Here is a tiny trained network, its code and every weight. The questions are about switching its units off for an input and a target symbol, where a switched-off unit gives its printed mean instead of its output.

import numpy as np


def w(rows, s, z=0):
    codes = np.array(rows[::2]) - 128.0
    scale = np.full(codes.shape[1], s)
    scale[-1] = z or s
    return codes * scale


def f(y):
    return np.maximum(y, 0)


def softmax(a):
    e = np.exp(a - a.max(-1, keepdims=True))
    return e / e.sum(-1, keepdims=True)


def log_softmax(a):
    a = a - a.max(-1, keepdims=True)
    return a - np.log(np.exp(a).sum(-1, keepdims=True))


def net(x, mask):
    ids = ['αβγεζηθλμπστψω'.index(c) for c in x.split()]
    T = len(ids)
    res = E[ids] + P[:T]
    r = res
    for j in range(2):
        rows = slice(2 * j, 2 * j + 2)
        q, k, v = (r @ M[0][rows].T for M in (Q, K, V))
        z = softmax(np.where(np.tri(T) > 0, q @ k.T / 2**0.5, -1e9)) @ v
        o = O[0][rows]
        res = res + np.where(mask[j], z, o[:, -1]) @ o[:, :-1]
    y = f(res @ A[0][:, :-1].T + A[0][:, -1])
    res = res + np.where(mask[2:6], y, B[0][:, -1]) @ B[0][:, :-1]
    return log_softmax(res[-1] @ U[:, :-1].T + U[:, -1])


Q, K, V, O, A, B = {}, {}, {}, {}, {}, {}
E = w([
[138,158,192,108,134],'α',
[149,150,135,125,68],'β',
[31,168,185,111,160],'γ',
[100,135,65,193,190],'ε',
[134,123,129,85,84],'ζ',
[80,114,143,172,172],'η',
[75,161,57,181,123],'θ',
[97,133,103,149,211],'λ',
[55,183,70,97,164],'μ',
[5,205,180,75,136],'π',
[158,188,115,106,84],'σ',
[181,206,76,84,141],'τ',
[28,149,165,129,123],'ψ',
[146,145,93,57,117],'ω',
],0.017)
P = w([
[130,155,132,247,185],'0',
[106,140,99,123,162],'1',
[102,142,100,133,143],'2',
[109,127,118,139,137],'3',
[103,137,114,124,139],'4',
[94,132,114,113,127],'5',
[103,132,115,123,150],'6',
[101,131,112,124,123],'7',
[96,128,117,118,129],'8',
[92,117,111,113,118],'9',
[103,126,103,120,130],'10',
[93,116,119,108,127],'11',
[103,127,112,125,138],'12',
[115,128,95,122,142],'13',
],0.016)
Q[0] = w([
[146,178,144,91,123],'H0',
[21,154,85,174,165],'H0',
[254,96,162,107,109],'H1',
[64,127,89,206,161],'H1',
],0.02)
K[0] = w([
[172,60,102,124,107],'H0',
[102,181,134,224,139],'H0',
[82,55,68,6,160],'H1',
[204,218,164,174,153],'H1',
],0.019)
V[0] = w([
[220,154,177,123,97],'H0',
[71,176,230,45,206],'H0',
[84,17,87,142,247],'H1',
[211,251,28,54,183],'H1',
],0.018)
O[0] = w([
[180,115,78,102,145,49],'H0',
[115,247,120,128,118,101],'H0',
[192,119,185,211,122,254],'H1',
[92,177,104,169,4,135],'H1',
],0.017,0.02)
A[0] = w([
[130,137,162,151,139,93],'N0',
[210,194,146,91,88,34],'N1',
[216,168,142,128,65,254],'N2',
[252,137,200,114,81,128],'N3',
],0.016,0.0056)
B[0] = w([
[158,68,136,108,108,217],'N0',
[177,72,41,253,147,142],'N1',
[100,124,223,44,137,191],'N2',
[113,187,41,126,128,255],'N3',
],0.019,0.041)
U = w([
[130,173,179,208,179,253],'α',
[160,33,146,96,132,139],'β',
[85,71,103,70,197,165],'γ',
[248,198,152,64,93,169],'ε',
[162,90,179,82,202,160],'ζ',
[17,225,82,130,254,147],'η',
[60,138,131,147,125,78],'θ',
[63,221,121,224,156,68],'λ',
[45,153,143,227,139,55],'μ',
[12,108,139,179,212,203],'π',
[7,126,62,136,164,125],'σ',
[217,98,93,144,15,99],'τ',
[220,107,97,73,189,71],'ψ',
[174,134,202,162,108,43],'ω',
],0.006,0.0043)

Each question gives the input, a string of symbols that net reads in full, and the target symbol t.
The units are the heads (2 rows each of Q, K, V and O) and the neurons (one row each of A and B). Each row of codes is followed by its name. A weight is (code - 128) times the scale printed after its matrix; where a second scale follows, it is the last column's (O, A, B and U).
mask holds one flag per unit, heads first, then neurons. A switched-off unit (its flag False) gives its mean, the last column of its rows in O or B, instead of its output. The means were averaged over made-up inputs and are rounded, as every weight is.
A unit's drop is (log p(t) with every unit on - log p(t) with that unit switched off) / (log p(t) with every unit on - log p(t) with every unit switched off).
The circuit of an input: a set's keep is (log p(t) with only the set's units on - log p(t) with every unit switched off) / (log p(t) with every unit on - log p(t) with every unit switched off). Starting from all 6 units, units are removed one at a time, each time the one whose removal leaves the highest keep (on an exact tie, the one counted first), for as long as the keep stays at least 0.8.
units of the circuit, in order: the units of the circuit, biggest drop first
top k neurons: the k neurons with the biggest drops, biggest first
heads that matter: for each layer, one digit per head in row order, 1 if its drop is at least 0.15 and else 0, layers parted by /
input ε γ ε α θ μ γ ε ψ ε η ψ ε ψ, target τ: top 2 neurons => N0; N3
input θ ε ψ ε η β η ε η, target β: units of the circuit, in order => H0
input ψ θ η μ η θ τ ε τ α τ η θ, target ζ: units of the circuit, in order => N3; H1
input α λ α, target α: heads that matter => 11
input ψ α α σ λ η μ λ η, target ζ: units of the circuit, in order => N3; H1
input ε ψ ε ψ θ η η μ, target τ: top 2 neurons => N0; N3
input τ γ ζ θ σ θ ε, target θ: top 3 neurons => N3; N0; N2
input τ η ψ π α ε η λ θ α ε, target θ: heads that matter => 01
input γ τ ε ε ε, target α: heads that matter => 10
input β τ η, target γ: units of the circuit, in order => N3; H1; H0; N0
input η ε ε ω π, target ψ: units of the circuit, in order => H1; N0; N3
input α η ε ε ε ε α ε η γ ε, target η: units of the circuit, in order => N0; H1
input ε γ η, target τ: units of the circuit, in order => N0; H1
input α σ α ε ψ λ, target η: units of the circuit, in order => N0; H1
input ω α ε γ λ ω σ λ γ μ, target μ: units of the circuit, in order => N3; H1; N0; H0
input η λ ε β ε η η μ, target ψ: units of the circuit, in order => H1; N2
input λ τ λ ε ε ε ω ε, target ε: units of the circuit, in order => H1; N2; N3; N0
input ε ε σ ε ε η ε α ε, target τ: units of the circuit, in order => H1; N0
input ω ε γ α ε γ θ, target μ: units of the circuit, in order => N3; H1; N0
input θ η ε, target β: heads that matter => 10
input π λ α λ ε η τ γ, target λ: top 2 neurons => N1; N2
input ω ψ α ε ε ε ε ε α ψ α η η ε, target μ: top 3 neurons => N3; N0; N2
input σ σ α α λ α θ α γ ζ ε ω λ, target σ: top 2 neurons => N0; N2
input η η λ η θ, target ψ: top neuron => N0
input π ε σ ψ α η η ε η ε λ ε ε, target λ: top 3 neurons => N1; N3; N2
